In the rows, 128 means zero.
Group, then class:
[152 116 126 140 159 132 103 186 128  85 123 140 145 105 149  86 136 132
 133 137 173 138 118 137  97 116  95 128 116 147 112 115  94 110 168 142
 181 148  82 105 136 149 125 105 121 158 221 158 102 125 127 144  97 125] => <89> Q
[122 146 144 144 126 121  94 117 145 116 133 125  81 140 123 135 138 136
 131 139 139 154 147 104 132 115 134 128 118 117 128 142 118 142 132 117
 109  85 132 121 141 115 147 126 104 118  90 122 134 137 124 109 187 114] => <96> C
[124 128 141 143 121 113 119  88 158  79 126 112  71 117 120 148 168 132
 104 143 133 150 136  89 129 119 140 126 118 123 149 125 118 147 181 127
 139  95 161 112 137 111 125 130 130 144  84 125 142 110 148 124 158 110] => <96> C
[119 130 142 117 124 114 133 110 138 106 133 127 119 118 157 117 142 146
 136 159 176 147 111 126  98 129 105 139  80 124 121 129  92 125 191 123
 160 125 112 111 141 156 157 121 114 140 164 110 129 117 136 106 142 138] => <89> Q
[116 108 136 130 112 127  99 116 149  75 145 105  70 142 134 118 167 134
 146 145 131 181 121 116 107 136 123 105  93 133 117 131 117 130 157 126
 135  89 150 130 119 117 118 120 101 139 101 150 117 132 106 124 208  94] => <96> N
[142 112 116 158 138 141  75 166 154  67 123 127 118 112 143  80 155 145
 140 153 184 192 129 120 105 137 108 140 138 141 115 123 105 141 177 151
 127 106 108  58 127 133 107 133 106 156 163 165 105 115 137 159 148 112] => <89> Q
[124 113 141 135 109 132 126 107 163 140 149 119 125 122 177 114 145 129
 130 166 180 177 119 135  99 152 112 113 104 137 121 128  78 146 174 146
 166  86 128  95 157 130 173 112 112 190 161  98 133 127 152 119 171 182] => <89> Q
[147 111 147 116 131 132 116 145 129  86 146 133 135 114 169  83 138 132
 134 148 189 151 114 151 105 150 105 131 102 148 118 113  79 110 161 154
 164 143 121  62 128 127 136 122 101 149 157 154 116 110 143 147 100 118] => <89> W
[109 136 120 118 131 156 156 130 137 128 149 123 118 148 155 128 132 114
 135 130 151 132 110 145 128 132 143 117 100 128  96  95  89 144 107 146
 154 125 145  93 207 114 175 111 117 145 141 127 127 110 129 136 136 144] => <89> W
[128 117 114 135 149 152 113 155 145  82 139 145 118 132 149  86 147 136
 130 143 174 158 105 139 132 125  95 141 107 138 102  95  77 140 162 152
 150 118 110  62 156 120 119 127 128 164 177 198 107  99 133 171 103 124] => <89> W
[133 107 113 139 136 131  62 149 133  75 133 125  81 107 116  93 136 161
 122 134 142 165 133 101 103 132 132 130 109 133 121 141 141 128 172 114
 125 103 130  78 107 104  71 141  85 126  96 152 106 133 127 142 150  91] => <96> C
[117 131 125 123 124 130 149 101 123 130 149 127 125 122 135 124 139 135
 135 146 164 118 120 141 105 146  85 124  84 127 123 126  99 140 138 144
 149 126 138  93 153 115 155 125 126 157 131 126 131 107 143 120 124 145] => <89> Q
[105 129 128 119 125 122 106  88 163 109 153 114  94 126 133 127 159 142
 132 159 145 176 148 111 113 129 148 127  94 135 141 142 111 148 199 116
 121  98 163 102 129 114 136 123  97 143 101 112 139 127 144 110 189 149] => <96> C
[137 100 118 132 132 139 108 159 157 106 141 133 133 118 152  96 159 136
 136 166 177 181 103 141  98 153 111 119  93 146 125 123  84 138 176 150
 157 123 126  71 147 122 134 123 119 183 160 143 115 118 137 173 143 131] => <89> W
[137 132 127 127 130 134 141  98 133 159 123 130 135 125 151 139 117 118
 119 140 163 140 113 133 111 124 120 133 111 121 128 123 113 137 129 124
 164 129 118  98 169 138 174 116  78 138 192 103 141 127 149 123 149 152] => <89> Q
[137  98 100 144 136 123 103 125 143 107 131 131 124 127 153 100 165 144
 137 150 194 177 124 133 118 140 109 121 101 124 121 119  97 141 207 164
 156 109 126  64 130 128 146 117 143 178 169 135 103 105 154 133 143 138] => <89> Q
[105 148 145 124 117 108 145  88 146 136 131 105 101 133 123 151 136 126
 108 132 128  90 133 124 130 128 130 132 107 123 132 144 133 154 120 116
 159 105 174 114 137 112 157 136 113 137  81 106 141 117 137  93 157 139] => <96> C
[114 134 126 136 101 114  92 104 163  94 146 111  78 147 158 143 137 140
 134 156 146 145 143 113 137 125 131 114 106 118 148 130 127 161 199 127
 125  73 166 104 123  97 134 133 101 153 102 113 147 141 152 101 212 122] => <96> N
[124 127 115 130 135 144 123 142 138 108 144 130 119 125 133  91 137 141
 137 145 179 160 121 131 107 127 112 128  98 148 100 105  92 124 165 129
 121 126 139  75 149 129 148 120 110 147 161 132 117 104 151 112 130 128] => <89> Q
[111 114 113 132 120 107  97  76 171 108 171 134  93 138 117 129 159 147
 135 173 168 183 111 134 120 139 130 118  71 127 150 137 110 147 240 130
 151  74 174  85 135 110 145 147 100 161 104 122 129 129 153  90 200 127] => <96> C
[130 148 136 148 125 113 113 114 137  99 148 128  58 141 116 117 146 122
 123 131 133 138 138  99 129 118 133 126 111 121 124 130 121 132 172 115
 105  95 154 107 134 116 124 109 110 140 114 140 119 141 125 142 185 122] => <96> C
[129 110 131 125 130 118  71 135 146  73 133  97  77 110  92 116 137 148
 133 145 123 157 119  99 106 126 126 140 136 140 142 138 140 135 204 124
 111  86 136  82 104 118  75 141 114 144 119 169 113 152 128 136 160 108] => <96> N
[126 122 117 146 120 132  87 115 154  96 134 131  74 119 129 127 115 141
 119 128 129 176 143  81 118 130 126 114 131 126 122 168 144 139 152 130
 132  77 147 103 124 110 118 142 100 140  93 141 118 131 127 128 184 106] => <96> C
[130 167 173 123 116 121 138 117 138 112 117  86  48 140 114 150 136 122
 125 116 119 123 132 111 126 119 128 136 130 113 117 137 137 138  93 122
 110 120 146 130 138 122 129 135 126 114  87 115 133 120  93 108 146 115] => <96> C
[122 133 140 121 132 131 175  83 133 194 153 142 166 139 154 146 112 126
 122 141 155 135 119 150 128 143 122 131 121 126 139 123  96 146 152  97
 165 127 134 102 147 137 202 113 130 146 166  90 143 102 160 104 119 152] => <89> Q
[126 114 128 117 107 137 124  96 153 142 160 130 127 143 181 108 145 134
 126 166 201 157 116 140  83 170 103 131 117 147 138 120  80 150 182 162
 190 114 139  43 174 125 178 116 106 186 167 117 132 111 158 125 180 163] => <89> Q
[128 114 120 132 131 140 143 156 123 139 141 135 135 146 137 112 146 134
 139 134 161 121 125 143 118 142 123 122 114 135 111 119  76 133 108 138
 140 130 127 132 140 145 141 108 124 138 168 130 111 113 133 125 130 145] => <89> Q
[164 116 114 139 140 125 120 163 141  76 124 139 160 115 135  88 140 131
 115 134 168 156 122 138 103 143 118 115 114 143 130 125 117 124 174 134
 141 138 111 109 122 145 132 119 123 159 171 156 110 124 151 131 128 137] => <89> Q
[ 99 127 144 145 122 129 108  90 162 109 145 120  90 128 125 146 132 141
 132 145 129 173 116 114 141 131 125 134 116 125 138 138 114 136 177 126
 134 100 156  89 133 116 147 134 121 130 108 112 139 124 135 114 197 128] => <96> C
[112 139 145 123 132 130 135 104 137 162 143 127 132 136 154 125 125  91
 129 160 183 159 106 147 101 145 121 115  93 126 110 129  73 113 132 133
 172 141 103 113 156 132 176  98 130 132 162 101 124 120 127 112 110 154] => <89> W
[103 113 127 136 125 106 106 122 155  78 144 115  63 126 122 115 163 138
 140 146 143 152 153 104 147 140 127 104 105 128 142 110 128 129 184 134
 125  72 172 113 135 111 125 123 110 148  95 155 123 144 131 110 214 122] => <96> N
[133 123 117 118 145 127  37 143 131  79 124 129  79 101  99  84 141 156
 120 138 151 173 130  94   4 130 115 130 111 121  97 146 131 125 195 115
  95 105 112  73 127 103  75 143  86 141 135 153 108 138 127 136 155 111] => <96> C
[119 114 130 125 129 133 102 135 140 105 142 138 119 141 170  87 146 147
 129 141 200 173 129 156 112 144 105 130 101 138 119 127 104 125 131 133
 144 119 127  97 128 116 138 116  75 155 134 149 119 114 128 134 156 124] => <89> W
[116 128 117 115 130 139 161 127 149 143 152 135 128 152 160 114 132 131
 139 138 185 154 114 158 118 140 114 114 103 130 112 113  79 137 128 128
 162 130 137  71 150 122 191 122 113 156 142 110 145  98 146 107 133 160] => <89> W
[112 141 121 140 131 133 131 140 119 135 128 124 125 126 146 111 119 136
 162 136 153 149 108 152  87 127 119 126  97 129 110 126  79 134 114 115
 144 156 115  95 156 138 155 130 113 129 150 127 122 106 107 138 119 145] => <89> W
[104 118 118 111 104 104 103  99 155  94 162  99  74 137 127 110 168 137
 140 196 182 186 132 122 128 158 110 107 104 127 129 143 116 143 226 151
 133  91 166  73 129 107 119 141 107 177 101 135 144 135 152 116 210 117] => <96> N
[112 111 111 133 114 130 106 122 142 107 139  95 102 120 123 122 145 133
 145 139 136 157 145 122 142 117 132 113 119 125 139 142 117 154 184 132
 117 100 159 102 123 105 138 129 116 146 120 140 128 110 140 120 184 129] => <96> N
[113 134 141 135 114 123 128 115 149 125 135 108  90 120 139 133 147 133
 129 141 147 167 133 124 114 139 122 114 109 126 110 130 122 133 150 118
 140  97 161 116 135 114 135 151 113 124  84 131 141 122 136 117 186 123] => <96> N
[121 103 126 135 119 126 135 130 140 132 140 127 135 139 166 137 133 140
 130 149 190 156 123 147 122 143  86 120 104 148 116 114  89 149 132 158
 151 137 136  69 147 123 140 121 106 174 140 125 132 110 157 124 137 166] => <89> W
[ 89 131 117 116 116 134 159  80 156 181 162 127 135 152 170 149 131 122
 134 139 163 158 110 161 135 153 108 122 112 105 116 132  95 163 148 150
 161 118 185  84 164 124 221 115 129 156 132  74 153  77 157 115 145 179] => <89> W
[101 138 129 127 110 112 117  76 161 131 166 117  81 124 130 128 140 137
 119 157 141 165 132 116 110 141 130 121  84 123 137 139 127 124 202 128
 157  92 168 102 150 115 136 140 113 143  90 104 151 133 145 100 198 137] => <96> C

Group, then class:
[119 122 165 129 115 142  98 109 149 121 113 146 107 121 109 144 135 136
 109 131 172 120 123 152 131 155 141  69 137 144 127 101 162 142  91 114
 127 123 117 138 125 149 135 135 109 127 145 149 137 145 111 105 120 114] => fj [14]
[131 125 165 125 109 118 140 166 136  99 153 119 134 129 147 122 143 128
 111 124  98 147 107 111 108 109 116 150 101 131 141 146 142 162  97 114
 134 118 174 141 158 101 142 151 123 130 162 192 109 113 149 142 124 117] => td [21]
[141 134 148 116 103 118 140 172 133 138 146 152 129 126 141 125 151 123
 105 132 122 135 110 136 119  88 111 150 115 125 128 147 137 154 106 118
 146 136 160 116 144 105 134 127 131 124 128 150 118 117 154 136 127 125] => td [21]
[139 135 118 126 127 120 129 153 116 137 137 127 130 124 122 120 131 129
 113 132 113 134 128 134 132 111 124 153 124 129 118 133 124 140 127 125
 133 139 134 113 134 123 130 122 141 128 125 138 124 122 129 136 122 138] => td [17]
[138 138 156 117 100 126 139 167 124 143 148 141 134 129 153 128 145 121
 113 135 134 140 112 143 112  86 105 143 109 130 125 153 136 145 108 113
 135 123 150 112 140 113 133 121 134 126 136 164 128 120 155 139 123 128] => td [21]
[126 149 150 114 143 126 146 167 131 143 144 152 127 125 137 116 146 126
 121 124 127 134 107 128 121 119 114 114 109 140 141 137 143 143 130 115
 130  97 137 145 149 121 128 110 129 123 126 161 135 113 150 130 140 130] => td [21]
[151 133 146 132 114 130 132 163 110 147 174 107 125 127 117 114 122 146
  96 135 104 139 126 115 116 109 135 175 112 123 116 146 131 162 116 123
 121 133 148 121 139 107 128 120 141 131 122 142 140 113 136 151 128 152] => td [17]
[149 143 174 115 121 137 132 172 123 140 155 142 147 125 144 111 136 139
  91 134 103 143 103 131 128  95 134 135 117 124 125 141 154 158 112 104
 133 110 134 142 149 104 130 119 126 122 133 145 125 116 130 152 140 134] => td [21]
[140 134 119 129 137 111 141 161 121 150 151 146 133 127 128 118 135 129
 111 139 109 136 130 138 133  82 117 161 124 117 119 140 116 154 124 128
 143 150 150 100 134 115 123 127 141 127 102 117 123 116 137 150 132 144] => td [17]
[122 112 146 136 105 146 101 100 143 131  97 147 116 122 114 148 135 127
 113 134 177 120 128 162 144 152 133  76 140 142 123 118 153 116  96 115
 131 136 104 124 118 153 131 133 118 126 144 136 127 157 104 104 108 102] => fj [14]
[124 116 162 125 108 146 109 114 161 131  98 165 131 124 122 147 145 122
 113 132 186 117 118 161 139 150 132  56 136 140 128 124 163 120  93 108
 141 111 111 135 125 141 130 137 110 121 148 131 127 149 113 111 121  89] => fj [14]
[109 126 140 128 148 119 119 123 147 127 121 140 105 126 113 139 133 119
 141 116 168 118 133 136 100 156 122  80 118 144 135 118 133 132 116 122
 134 114 136 136 134 148 127 138 114 131 135 156 136 136 127 107 119 121] => fj [19]
[145 148  77 123 135 106 143 176 121 154 123 156 162 122 111 100 146 129
 105 136  93 129 129 139 166  96 127 161 132 128 112 130 115 143 155 127
 162 143 122 101 135 117 122 117 158 122  97 104 123  95 129 151 127 130] => td [17]
[110 142 122 115 142 126 124 124 142 133 108 154 122 126 125 125 144 124
 135 121 153 115 118 146 138 138 121  87 127 148 137 114 136 124 137 121
 127 117 111 133 129 150 128 116 123 126 125 144 136 125 130 107 133 122] => fj [19]
[114 136 108 120 155 115 126 120 129 143 120 134 108 127 114 128 128 120
 151 116 153 117 134 135 120 147 119 103 126 142 129 112 115 122 146 133
 128 122 120 125 126 155 123 120 130 131 119 140 141 130 129 107 126 138] => fj [19]
[111 130 149 127 129 137 126 126 135 124 136 126 112 125 128 130 133 124
 137 119 155 120 121 127 115 155 112  98 111 152 141 134 136 122 126 119
 113 101 129 146 137 137 129 123 120 131 143 176 139 134 139 111 127 125] => fj [19]
[121 123 164 128 119 139 116 127 137 119 120 137 112 122 127 141 137 124
 121 130 162 128 120 140 122 150 119  87 119 151 135 127 151 129  97 111
 121 112 128 140 133 137 134 131 113 129 155 169 126 141 127 112 112 114] => fj [14]
[152 121 132 124 136 115 133 155 117 146 159 126 122 120 114 111 124 127
 103 130  91 140 129 110 117 108 137 166 131 110 123 139 119 145 131 130
 133 147 152 120 145 109 120 129 138 126 110 112 118 127 129 148 128 148] => td [17]
[143 136 131 124 124 113 125 165 121 147 153 134 123 121 125 118 137 132
 101 133 119 137 122 145 123  92 122 154 114 129 113 132 125 164 113 119
 140 143 149 103 139 123 128 125 139 129 119 150 129 115 134 140 124 144] => td [17]
[127 134 134 109 131 120 124 129 144 144 107 142 131 131 137 135 138 115
 140 115 153 121 120 144 108 129 132  92 130 125 124 116 134 123 133 119
 144 108 122 139 136 136 129 124 122 121 129 131 134 127 126 117 128 117] => fj [19]
[118 129 159 115 146 121 123 129 136 127 141 130  94 126 128 131 129 124
 138 116 142 126 121 121  92 137 129 104 117 133 140 117 137 142 122 126
 119 114 150 146 144 136 128 130 111 122 132 159 132 130 137 112 136 138] => fj [19]
[127 142 160 113 137 147 115 135 126 150 119 163 104 112  99 131 141 138
  98 129 154 116 112 149 149 160 140  75 134 151 133 114 167 129 112 111
 116 113  97 145 136 146 126 100 124 123 132 146 144 141 116 104 128 133] => fj [14]
[136 150 156 113 122 126 128 168 128 140 136 159 132 128 145 126 146 134
 101 134 125 135 105 162 134  83 121 122 118 125 121 126 151 170 100 112
 141 128 135 119 137 123 134 121 127 123 131 148 126 114 132 138 138 128] => td [21]
[115 118 151 137 120 136 104 115 152 111 107 159 107 121  99 143 146 128
 106 130 167 117 124 148 149 163 136  72 133 145 135 115 161 139  88 117
 133 129 122 134 128 143 135 143 111 124 149 142 123 149 114 105 112 102] => fj [14]
[126 116 155 130 105 131 104 126 143 114 115 125 102 122 109 151 134 122
 123 119 169 121 130 137 109 166 136  93 121 148 125 120 151 137  90 115
 131 119 134 138 134 136 144 146 116 130 165 169 126 145 118 107  97 105] => fj [14]

Group, then class:
[121 117 113 127 142 161 105 107 147 135 114 141 125 143 119 105 133 130
 117 116 136 118 125 123 137 123 124 133 130 120 161 121 109 119 125 104
 138 144 127  98 142 127 126 126 137 141 124 119 122 142 132 141 130 140] => Z Lp
[153 122 121 128 136 141 134 169 110 130 121 123 123 101 157 157 134 131
 103 143 149 119 111 144 128 132 140 133 109 122  98 124 166 130 124 159
 134 116 138 150 135 113 127 134 138 105 143 132 133 119 141 105 134 123] => K rf
[154 126 128 109 131 148 120 183 127 128 117 116 119 114 141 150 144 134
 127 151 163 109 110 157 149 139 141 145 117 114 112 123 160 128 130 168
 140 113 142 126 143 145 127 136 147 101 149 128 122  98 125  98 133 112] => K rf
[103 118 132 118 104 129 123  98 129 135 129 145 130 125 145 145 138 137
 134 142  86 139 108 129 108 133 116 141 115 157 136 136 128 130 140  89
 135 131 125 151 116 138 139 130 142 112 126 107 108 106 135 125 137 130] => V rp
[101 116 135 123 103 109 115 120 119 130 127 145 128 131 147 150 132 131
 136 152 110 132 114 138 128 140 121 141 111 153 143 135 135 135 145  97
 137 117 127 141 130 146 145 138 134 105 131 118  97  92 116 105 139 134] => V rp
[119 123 104 134 133 155 105 106 146 137 127 141 124 158 110 101 130 132
 111  99 141 125 130 120 146 113 130 131 119 129 151 119 111 123 124 113
 138 142 127  98 145 117 118 122 131 146 121 130 133 146 121 124 128 161] => Z Lp
[131 120 108 140 120 139 124 177 127 125 119 144 125 116 151 136 137 134
 102 135 161 125 118 140 154 133 155 134 106 115 131 128 141 123 124 153
 134 126 126 127 139 127 131 133 128 104 130 141 122 115 123 105 128 129] => K zr
[112 116 109 138 135 160  97  97 151 135 123 136 128 146 123 113 131 129
 112 111 139 132 128 119 153 118 116 139 116 121 164 122 105 128 124 109
 140 141 126 101 143 138 127 131 140 130 115 133 116 123 122 116 130 150] => Z Lp
[105 108 120 124 121 133 115 108 124 132 126 148 129 116 154 150 130 130
 123 142 110 133 114 126 120 144 121 143 113 141 145 133 129 135 136  89
 134 129 130 146 126 121 141 135 137 107 128 113 103 107 134 127 139 133] => V rp
[124  82 117 155 139 181 119 117 142 147 108 135 128  94 180 151 140 129
  99 136 139 141 113 134 141 117 121 158  97 102 152 116 121 132 130 148
 142 144 110 151 132 119 147 142 157  81 114 157 106 111 131  84 144 148] => K zr
[156 117 119 127 138 160 134 168 126 126 117 126 123  92 161 152 139 132
 108 144 152 119 107 147 137 131 140 144 117 116 101 131 148 118 119 162
 131 128 131 140 129 127 124  95 133 106 138 137 129 103 144 109 137 118] => K rf
